[ 29  19 -66  12 -74  -1 -20 -38  22   3  -7 -17  13  -7  29   0  20 -15
 -51  -7 -38 -15 -22  -3 -39 -41  -7   4  14 -26  -5  11   9 -10 -11 -10]
(3)
[ 58  41  28 -35  25   6   1 -30  38  24  46   9 -17 -14 -30 -18   2  52
   7  -1  -5  40  33 -72  41  12  31  -7  19   9 -38  29  30 -12  21  -4]
(176)
[-30   5 -38  21 -11 -49  -8 -41  18  14 -29 -37  13   7  10 -35 -54  23
   9   6  -1 -35 -36  43   4 -40   1 -34 -11  15 -57  12   3 -30 -41 -12]
(14)
[ 19  28 -43   2 -70 -15  -7 -48  17  -2 -19 -17  11  -2  28  13   2 -26
 -19   2 -16  -5  -2   3 -17 -25   5  10  -3 -34   1   9  19  10 -20   2]
(3)
[ 49  53  -1 -36  -7 -18 -10 -51  32  12  44  -8 -10 -24 -20   3  -2  56
  25  16  -6  41  31 -68  50   9  20   8  10  -1 -47  46  31   0  17  -4]
(14)
[ 22  22 -38  21 -32  -9   1 -29  13  21 -14  -8   4  15  31  23  21 -21
 -32  15 -25 -12 -13  -1 -16 -32   1 -17   4 -39  -1  19 -18  14 -14 -33]
(131)
[-22 -22 -32 -21  25 -19  -5  18  20 -29  11 -34  42   8 -17 -52 -28  46
  59  14  40 -13 -24  26 -18   3  -8  45  -2  39  -6 -12 -38 -18   6  21]
(61)
[ 33   6  -9   3 -19 -18 -30  -5 -16  45   1 -37  22 -15  13  -5 -37 -60
  35  18   5   9 -21 -10 -13 -50  -9 -16  27 -13 -44  12  37   3 -32 -21]
(14)
[ -9 -18  31  15 -18  18   1  22 -24 -24 -27  -4   1 -24  30  15   8   2
  -4  20 -35  -2   2  -2 -17  13   4 -30  -7 -14  44  -9 -14  11   2 -19]
(133)
[-14  -6  27  21   4  -7  26   0   1 -24 -18  -5 -13   0  22  11   3  10
   4  32 -17  11  -1  12  -1  18  14 -45 -22 -24  40  -8  10   4   6 -17]
(176)
[ -1  32   7  19  39   1  49  33  15 -11  13   8 -22 -20  -1  44  32  27
  41  24  28 -55   3 -27  18  54  -9  14 -12 114  48 -16 -13 -62  37  30]
(69)
[-21 -39 -11 -31  66 -59   5  16  -6 -38 -31  -5   1 -25  19  -1 -29 -26
  59  19 -16  28  20  24  21  19  24   2  -8  10 -12  23  20  24  -3 -20]
(69)
[ 14 -40 -66  34  20  -3 -65  17 -19 -11   5  -4  52  19  59 -75 -37  14
  78 -41  16  13 -35   9  62 -39 -27   6  15  39 -30  31   8  -8 -57 -56]
(150)
[-32 -46 -10 -33  45 -53  -6  18  10 -44 -26   1  -5  -9   8  -4 -25  -4
  42  22 -12  13  32  22  11  27  20  -7 -35   9 -12  21  22  25  -9 -21]
(129)
[-31 -39 -13 -35  39 -37  -4  17  10 -35 -47 -12 -22  -3   8 -10 -29 -21
  25   6  -2  28  36  24  10  13  27 -27 -28  -9 -20  12  22  17 -13 -11]
(129)
[-11   6  42  30  -5  17  16   8   5 -14 -18 -24 -12 -17  13  13  10   5
  12  39 -22  -9   2  -3   2  19   9 -54 -28 -16  43 -14  26   5   7   1]
(176)
[ 14  29  24  24  29  10  42  34  17 -15  23   0 -40 -19   1  46  38  26
  47  25  41 -40  22 -22  35  69   5  -9 -22  63  75 -22  -3 -43  19  29]
(129)
[-20  -5  19  27  -6  -4   6   7  -4 -32 -11 -10  -2 -26  28  16  23  14
   1  21 -24 -17   1   3  -1  21  -1 -27   1 -11  53  -1  -8  12  10 -15]
(14)
[-46  -1 -50   1 -41 -36 -33 -60  -9  18 -30 -18  41   3  46 -30 -61   9
  41 -21  -9 -12   0  42   7 -44  -7 -11  -9  24 -78  47  -8 -23 -55 -60]
(133)
[ 48  53  20 -36  -2  -3 -10 -24  45  39  71 -13  -1 -20 -16  -6 -14  49
  41  15   7  51  39 -51  57  13  29  20   9   4 -39  49  22   6  29  -2]
(150)
[-33 -38  -9 -36  54 -55   1   6   9 -36 -31 -13 -18 -12   3   1 -22 -11
  41  19  -1  16  38  26  16  35  33 -17 -35  -1  -6  13  31  20  -2 -10]
(129)
[  2  16  14  38  66  21  45  37  18 -13  19  -4 -29   9 -26  21  35  42
  13   0  48 -69 -10 -14  41  55   6 -10 -10  75  79 -33 -12 -66  20  60]
(176)
[ 16  14 -29  12 -36  -2  -3 -38  25   1 -39  -3  -5   7  31   6   2 -11
 -39   1 -34  19  11 -11 -16 -35   0  15  20 -21 -17  18 -19  -3  -6 -18]
(69)
[-20   0  41  34 -12  12   5  15   1 -11 -28 -20 -16  -2  25   5   2  17
  13  19 -17   6  10   5   1  32  -7 -65 -26 -17  32 -11 -20   1  -8 -18]
(129)
[ -1  -3   2 -31  -7 -33   4  42   4   7  44   0  16   6 -10  28 -46  16
  36  23  13  37   8   4 -41   0  -3  31  -3  17 -26  22 -51  -9  10 -20]
(133)
[-18 -25 -51 -28  11 -41 -11   1   3  -1  36 -36  -6 -26  -3 -12 -34  19
  45  16  -8  31   5  22 -14  -7   8   9 -10  42 -71  37 -15 -17  19 -36]
(133)
[ 33  26 -43  14 -72   0 -22 -31  27  11   6 -13   7 -14  60  11   3 -11
  -8  26 -25  10 -12  -6  -5 -48  -7  18  -7 -17  -8  36  28  10  -7 -34]
(150)
[ -3 -27 -46   7 -13 -40  -7 -20  22  -7 -24   2  37  10  18 -62 -45  -9
 -15  -8 -15 -26 -19  26 -17 -54  24  -1  25  45 -45  -4   1 -13 -39 -31]
(3)
[ -1 -35 -24  17  21 -38 -27  12   1  -2  -1  21  55  35  22 -58 -44  11
  12  -3 -15  -8 -20  14 -20 -47  16 -29  39 -21 -33  11   6 -19 -47 -67]
(61)
[ -3   8  31  33  50  35  57  75  17 -28   2 -10 -41   0 -14  31  19  28
   9  31  45 -39  -2 -16   6  84 -12  -1 -22 102  87 -36 -56 -58  33  58]
(129)
[ 13  32 -48  -3 -74  -7  -6 -66  28   4 -25  -2   4 -11  28  20  10 -23
 -45  13 -25 -14  11  -6 -19 -56 -11   4   6 -30 -25  32   8   5 -20 -37]
(14)
[-22 -20 -12 -30  47 -39   5  27  14 -32 -24  -7  -6 -17   5  -7 -18  -3
  35  31  -8  11  19  13  10  11  43 -16 -28  -7 -17  14  31  32  -1 -12]
(131)
[  3 -17  -2   1  17 -21 -22 -35 -12  -2 -13 -28  24 -14   1  -6 -39 -41
  38 -12 -19 -14  19  24  39 -25  -8 -22 -13   1 -45  45 -10  41 -48 -29]
(133)
[-15 -45 -11 -37  36 -29 -11  22  -9 -44 -27   0  -5 -18   2   1 -34 -18
  27   9 -13  26  32   5   2   8  28   0 -19  -9 -16  19  28  28  -8 -14]
(133)
[ 30  57  -3 -38 -12  -9  -6 -51  28  16  33  -5 -22 -43  -9  -6  10  58
  29   1  -4  16  20 -51  42   7  11   0  12  14 -53  45  39 -22  16  -7]
(14)
[ -2 -15  13  -5 -33   3  -7  30  22  -1 -10 -32  40 -14  39 -26 -25  35
  79  33  -3   8 -57  -5  -2  -8 -34  31   5  55  -4  14  -6 -12  11   2]
(150)
[ 15  39 -22  11 -44  13   0 -23  16  23 -32 -15  -9   3  27  23   9 -35
 -44  22 -11 -12   3   5 -27 -43  14 -12  -2 -42  -9   9   5   4 -15 -10]
(131)
[-13  -8 -21 -16  -4  -2  -9   5  32 -26  30  -9  27 -23  -9 -67 -33  26
  40   7   4   9   5  15 -26   7  -5  38  -3  13 -36  19 -20  11  -4 -12]
(61)
[-23 -26 -29 -40  43 -52 -10   9  -5 -41 -23 -13   4 -31  12   3 -22 -21
  47  16  -3   8  17  15  25  10  18  -7 -15  -2 -11  32  44  23 -13 -14]
(14)
[-15   6  21  37 -16  22  10   7   8 -26  -4 -12  14 -18  27 -18  18  22
  12  31 -20 -18  -4 -12 -25  31  -7 -41  -7 -19  50 -10  -5   0   3 -28]
(61)
[-16   0 -26   0  -7 -26 -43  -2   6  36   6 -21  18 -30  24 -56 -12   7
  30   0 -13 -30 -18  29 -17 -31  22   3  -4 -11 -48   7  14  20 -29 -31]
(131)
[  4  16  23  31  39  13  36  56  11 -14  18 -19 -20   9   0  28  11  40
  33  30  46 -51 -27   2  49  29   0  20 -17 102  61 -21 -13 -48  34  66]
(150)
[ 14  30 -22  10 -70  12   5 -34  36  18 -19  -3  -2   4  20  12   1  -5
 -17  18 -14 -10  -7 -11 -24 -41  -6  -4  -8 -22 -16   9  26 -23 -17 -12]
(176)
[ 56  40   4 -48   5  -9 -17 -26  15  35  60  -7  -6 -21 -26  19  -4  44
   9   7 -12  50  45 -68  29  11  38   4  19 -10 -37  41   6  -9  26 -14]
(133)
[-16 -42 -20 -44  35 -24  -9  14  -8 -42 -34   4   1 -21   8  -7 -42 -26
  21   2  -8  30  35  11   1   6  29   4 -12  -5 -19  23  20  21 -14 -19]
(133)
[-20 -36 -10 -34  44 -54  -4  11  15 -34 -25  -8  -9 -13  11   4 -21  -8
  33  24 -12  22  37  12  10  25  35 -17 -26  -4  -6  18  32  20  -4 -20]
(129)
[ 47  30   6 -29  15 -20  -3 -46  21  12  33  12 -23 -37  -2 -13  11  47
  29  -1 -35  46  23 -47  31  11  25  29  33  22 -53  39  30 -16  39  -9]
(69)
[ -7 -31 -30 -13  26 -58  -6  17  26 -10  34 -17   9 -34   9 -24   6  32
  51   9 -17   5 -15  16 -25   6  -7  43   4  43 -17  10 -49  15  25 -26]
(69)
[-24 -15 -16  -8  33 -29  -2   0   5 -19  -9 -58   8 -24  13 -37  -1  32
  16 -16 -13 -25 -43  38   4  19  -8 -22   6  34   4   9 -43 -14   3  14]
(3)
[ 49  45   5 -38  -4   0  -8 -45  44  30  40 -15  -8 -37   3 -26  -3  54
  19  17   0  28  10 -38  43   2  26  29  10  16 -34  38  33  -7  27  -1]
(150)
[-10 -16 -25 -17   0 -21  -3   2  24  -3  22 -14  22 -26  -2 -19   1  19
  21  25 -13 -27 -27  32 -33 -10 -17  20 -15  21 -10  12  -9 -11   5 -18]
(176)
[-31 -22  -8 -35  61 -48   0  20   9 -34 -26  -7 -11 -18  10  -1 -17  -9
  38  29  -3   1  24  23   9   9  38 -10 -31  -4 -23  21  37  34  -4 -19]
(131)
[ 45  65  -9 -41 -22 -10   0 -41  31  22  57  -4 -18 -30 -23  13   6  53
  35  19   9  31  35 -60  49  10  18  20   9   8 -46  41  30 -15  20   1]
(14)
[-19 -31 -26 -36  54 -55   8   8   7 -33 -35  -1 -10 -17   7  -3 -20  -8
  38  14  -8  20  19  23  11  10  26   3 -13  -1 -20  12  23   6   1 -13]
(69)
[-27 -30  -9 -20  69 -42   3  27  13 -32 -34  -6  -4  -3   2 -13 -27 -14
  19  23  -2  -1  21  16  11  14  44 -14 -23  -2 -12  13  23  35 -11  -8]
(131)
[ 51  33  14 -45  13  -7 -13 -17  15  28  62  -1  -3 -20 -27  13  -5  50
  10  -3  -8  46  47 -59  30  17  43  15  31  -6 -25  36  -8  -9  27  -4]
(133)
[-24 -30 -14 -24  57 -56  16  -5   7 -46 -41   1  -7 -20  13   1 -33 -22
  52  18 -13  20  30  32  31  21  24   4 -23   4 -19  27  23  24 -12 -17]
(69)
[ 20  45 -45 -18 -46  17 -21  -8  18  27  45 -52  20 -52 -19 -19 -18  -4
  88   2  37  21   8 -27  22  17 -23   5 -18   8 -33  18  11  -1 -10  12]
(14)
[ -73  -38   19   -7  -48    2    0   41   28   -4  -32   10  -39  -22
    7  -46  -24   41   32   -6  -32  -28    5   39  -20  -34  -12  -17
   -9    7 -101   16  -11  -20  -31  -51]
(133)
[-13  28  26  34  24  16  28  39  10 -17  25 -30 -40 -17 -16  -1  34  58
  34   1  44 -65 -11  -8  25  52   0  -9 -20  82  49 -47 -11 -45  24  55]
(3)
[  2  26   6  35  29  17  36  75  17  -3  55  -7 -38 -27 -12  26  64  71
  39  36  20 -67 -28 -23  11  59  12  13 -13  85  60 -29 -13 -53  56  50]
(131)
[-21 -30 -16  15  83 -52  -5 -67 -18 -45 -86   6  14  42  30 -33 -55  12
  13 -32 -10  -7 -34  53  33 -14 -40   4  -9  40 -48  43 -24 -10 -48 -21]
(69)
[-16 -14  38  18 -13  22  15  23 -13 -16 -21 -14 -13 -14  13  25  11   7
   2  25 -22   8  21  -4  -7  15   9 -51  -7 -28  37 -13 -21   4   9 -26]
(133)
[-13 -41  -7 -33  52 -48  10   9  11 -37 -22   5  -2  -6   1 -10 -29 -15
  27  26 -11  14  18  16  16   2  41  -5 -20  -1 -12  15  48  23  -9 -14]
(176)
[ 35  40 -22 -36  -8 -27 -10 -44  20  15  61  -7  -2 -47  -2  13  26  56
  37  27 -14  12  16 -54  28  23  11  28  16  21 -23  48  37 -17  35 -17]
(14)
[ 26  22 -30  17 -47 -21  11 -50  16   5 -35  -2  -4  25  23  26  -9 -15
 -29  14 -30  24  -1   5  -7 -43   2  15   6 -28 -19  13 -19   0  -8  -7]
(69)
[ 32  39 -18 -31  10  -5  -8 -27  33  -1  51 -19 -12 -18 -17 -23   2  57
  36  18   4  32  30 -55  32  13  32   8  10   7 -45  31  33 -17  27  -3]
(61)
[ -5  -5  40  37  14  -3   3  15   9 -21  -9 -26  -6   2  31   5 -16   4
   1  23  -9  17   4  17  18  -3  19 -42 -16 -16  38  -1   1  25   7  -7]
(150)
[ -2 -36 -33  13  21 -42 -13  -5  20   4   2 -45  33  -4   4 -22 -21  15
  35  10  -6 -14 -37  24 -25  17  -7   9   4  40   9   2 -28 -21   5  11]
(129)
